Here is a tiny trained network, its code and every weight. The questions are about switching its units off for an input and a target symbol, where a switched-off unit gives its printed mean instead of its output.

import numpy as np


def w(rows, s, z=0):
    codes = np.array(rows[::2]) - 128.0
    scale = np.full(codes.shape[1], s)
    scale[-1] = z or s
    return codes * scale


def f(y):
    return y / 2 * (1 + np.tanh(0.7978845608 * (y + 0.044715 * y**3)))


def softmax(a):
    e = np.exp(a - a.max(-1, keepdims=True))
    return e / e.sum(-1, keepdims=True)


def log_softmax(a):
    a = a - a.max(-1, keepdims=True)
    return a - np.log(np.exp(a).sum(-1, keepdims=True))


def net(x, mask):
    ids = ['ΔΘΞΩαγεμπστφ'.index(c) for c in x.split()]
    T = len(ids)
    res = E[ids] + P[:T]
    u = 0
    for l in range(2):
        q, k, v = (res @ M[l].T for M in (Q, K, V))
        z = softmax(np.where(np.tri(T) > 0, q @ k.T / 3**0.5, -1e9)) @ v
        res = res + np.where(mask[u], z, O[l][:, -1]) @ O[l][:, :-1]
        u += 1
        y = f(res @ A[l][:, :-1].T + A[l][:, -1])
        res = res + np.where(mask[u : u + 4], y, B[l][:, -1]) @ B[l][:, :-1]
        u += 4
    return log_softmax(res[-1] @ U[:, :-1].T + U[:, -1])


Q, K, V, O, A, B = {}, {}, {}, {}, {}, {}
E = w([
[162,69,4],'Δ',
[155,94,148],'Θ',
[55,78,143],'Ξ',
[120,82,163],'Ω',
[126,63,177],'α',
[192,139,175],'γ',
[219,157,122],'ε',
[158,143,136],'μ',
[150,134,119],'π',
[154,80,166],'σ',
[83,102,118],'τ',
[110,126,88],'φ',
],0.013)
P = w([
[54,174,172],'0',
[131,2,197],'1',
[120,11,202],'2',
[126,38,189],'3',
[154,63,174],'4',
[159,90,181],'5',
[172,111,197],'6',
],0.0064)
Q[0] = w([
[135,180,234],'L0H0',
[150,67,95],'L0H0',
[40,252,64],'L0H0',
],0.014)
K[0] = w([
[169,113,205],'L0H0',
[91,176,120],'L0H0',
[176,4,46],'L0H0',
],0.016)
V[0] = w([
[143,230,133],'L0H0',
[169,167,197],'L0H0',
[121,246,83],'L0H0',
],0.011)
O[0] = w([
[69,120,16,32],'L0H0',
[178,5,3,105],'L0H0',
[11,189,32,2],'L0H0',
],0.0052,0.0043)
A[0] = w([
[82,154,48,3],'L0N0',
[76,123,47,33],'L0N1',
[141,2,234,42],'L0N2',
[59,61,126,50],'L0N3',
],0.0073,0.0042)
B[0] = w([
[88,209,111,117],'L0N0',
[144,179,145,115],'L0N1',
[174,198,105,254],'L0N2',
[246,182,191,133],'L0N3',
],0.013,0.0091)
Q[1] = w([
[242,30,117],'L1H0',
[253,37,241],'L1H0',
[191,71,114],'L1H0',
],0.021)
K[1] = w([
[69,185,171],'L1H0',
[5,148,153],'L1H0',
[99,160,151],'L1H0',
],0.026)
V[1] = w([
[240,100,98],'L1H0',
[167,249,151],'L1H0',
[109,254,55],'L1H0',
],0.018)
O[1] = w([
[254,126,97,1],'L1H0',
[161,48,242,145],'L1H0',
[67,5,138,63],'L1H0',
],0.016,0.0078)
A[1] = w([
[59,128,25,4],'L1N0',
[124,145,197,202],'L1N1',
[108,111,1,92],'L1N2',
[55,201,79,128],'L1N3',
],0.0099,0.0039)
B[1] = w([
[252,191,172,169],'L1N0',
[90,116,113,221],'L1N1',
[141,39,166,139],'L1N2',
[79,65,83,249],'L1N3',
],0.012,0.015)
U = w([
[150,102,121,147],'Δ',
[160,196,111,137],'Θ',
[111,206,254,51],'Ξ',
[154,140,155,114],'Ω',
[165,100,189,72],'α',
[170,87,51,137],'γ',
[152,50,113,85],'ε',
[144,96,134,144],'μ',
[139,107,143,111],'π',
[167,126,142,153],'σ',
[92,157,91,245],'τ',
[118,96,192,2],'φ',
],0.0071,0.0053)

Each question gives the input, a string of symbols that net reads in full, and the target symbol t.
The units are the heads (3 rows each of Q, K, V and O) and the neurons (one row each of A and B). Each row of codes is followed by its name. A weight is (code - 128) times the scale printed after its matrix; where a second scale follows, it is the last column's (O, A, B and U).
mask holds one flag per unit, layer by layer, with each layer's heads first. A switched-off unit (its flag False) gives its mean, the last column of its rows in O or B, instead of its output. The means were averaged over made-up inputs and are rounded, as every weight is.
A unit's drop is (log p(t) with every unit on - log p(t) with that unit switched off) / (log p(t) with every unit on - log p(t) with every unit switched off).
The circuit of an input: a set's keep is (log p(t) with only the set's units on - log p(t) with every unit switched off) / (log p(t) with every unit on - log p(t) with every unit switched off). Starting from all 10 units, units are removed one at a time, each time the one whose removal leaves the highest keep (on an exact tie, the one counted first), for as long as the keep stays at least 0.8.
units of the circuit, in order: the units of the circuit, biggest drop first
most important unit: the unit with the biggest drop
k most important neurons: the k neurons with the biggest drops, biggest first
k most important neurons of layer l: the k neurons of layer l with the biggest drops, biggest first
input τ Ω Θ, target τ: units of the circuit, in order : (L0N2 L1H0 L0H0)
input τ Θ Ω Ξ γ, target τ: units of the circuit, in order : (L0N2 L1H0 L0H0 L1N0)
input α τ α φ, target α: units of the circuit, in order : (L1H0 L0N2 L0H0)
input ε τ τ τ γ, target ε: 2 most important neurons : (L0N3 L0N0)
input ε Θ φ Ξ α Ξ μ, target ε: units of the circuit, in order : (L0H0 L1H0 L0N3 L0N0)
input γ τ τ φ τ γ Ω, target γ: units of the circuit, in order : (L0H0 L1H0)
input φ τ α Θ, target φ: units of the circuit, in order : (L0H0 L1H0)
input γ σ Ξ γ π φ π, target γ: most important unit : L0H0
input τ Θ Θ Ξ τ σ, target τ: units of the circuit, in order : (L0N2 L1H0 L0H0 L1N3)
input Ξ ε σ, target Ξ: 2 most important neurons : (L0N2 L1N3)
input τ Ξ ε, target τ: units of the circuit, in order : (L0N2 L1H0 L0H0)
input Θ τ Ξ γ μ α μ, target Θ: 2 most important neurons of layer 0 : (L0N2 L0N3)
input Θ α α ε Θ Ξ, target Θ: units of the circuit, in order : (L0N2 L1H0 L0H0 L1N3)
input α γ τ Θ, target α: units of the circuit, in order : (L1H0 L0N2 L0H0)
input Θ α Ξ Θ, target Θ: most important unit : L0N2
input Ξ τ Ξ, target Ξ: 3 most important neurons : (L0N2 L1N3 L0N3)
input α τ Θ τ μ, target α: 2 most important neurons : (L0N2 L1N3)
input γ Θ τ Θ Θ φ, target γ: 2 most important neurons : (L0N2 L1N2)
input ε τ ε, target ε: 2 most important neurons of layer 0 : (L0N3 L0N0)
input Ξ τ Ξ σ τ γ, target Ξ: most important unit : L1N3
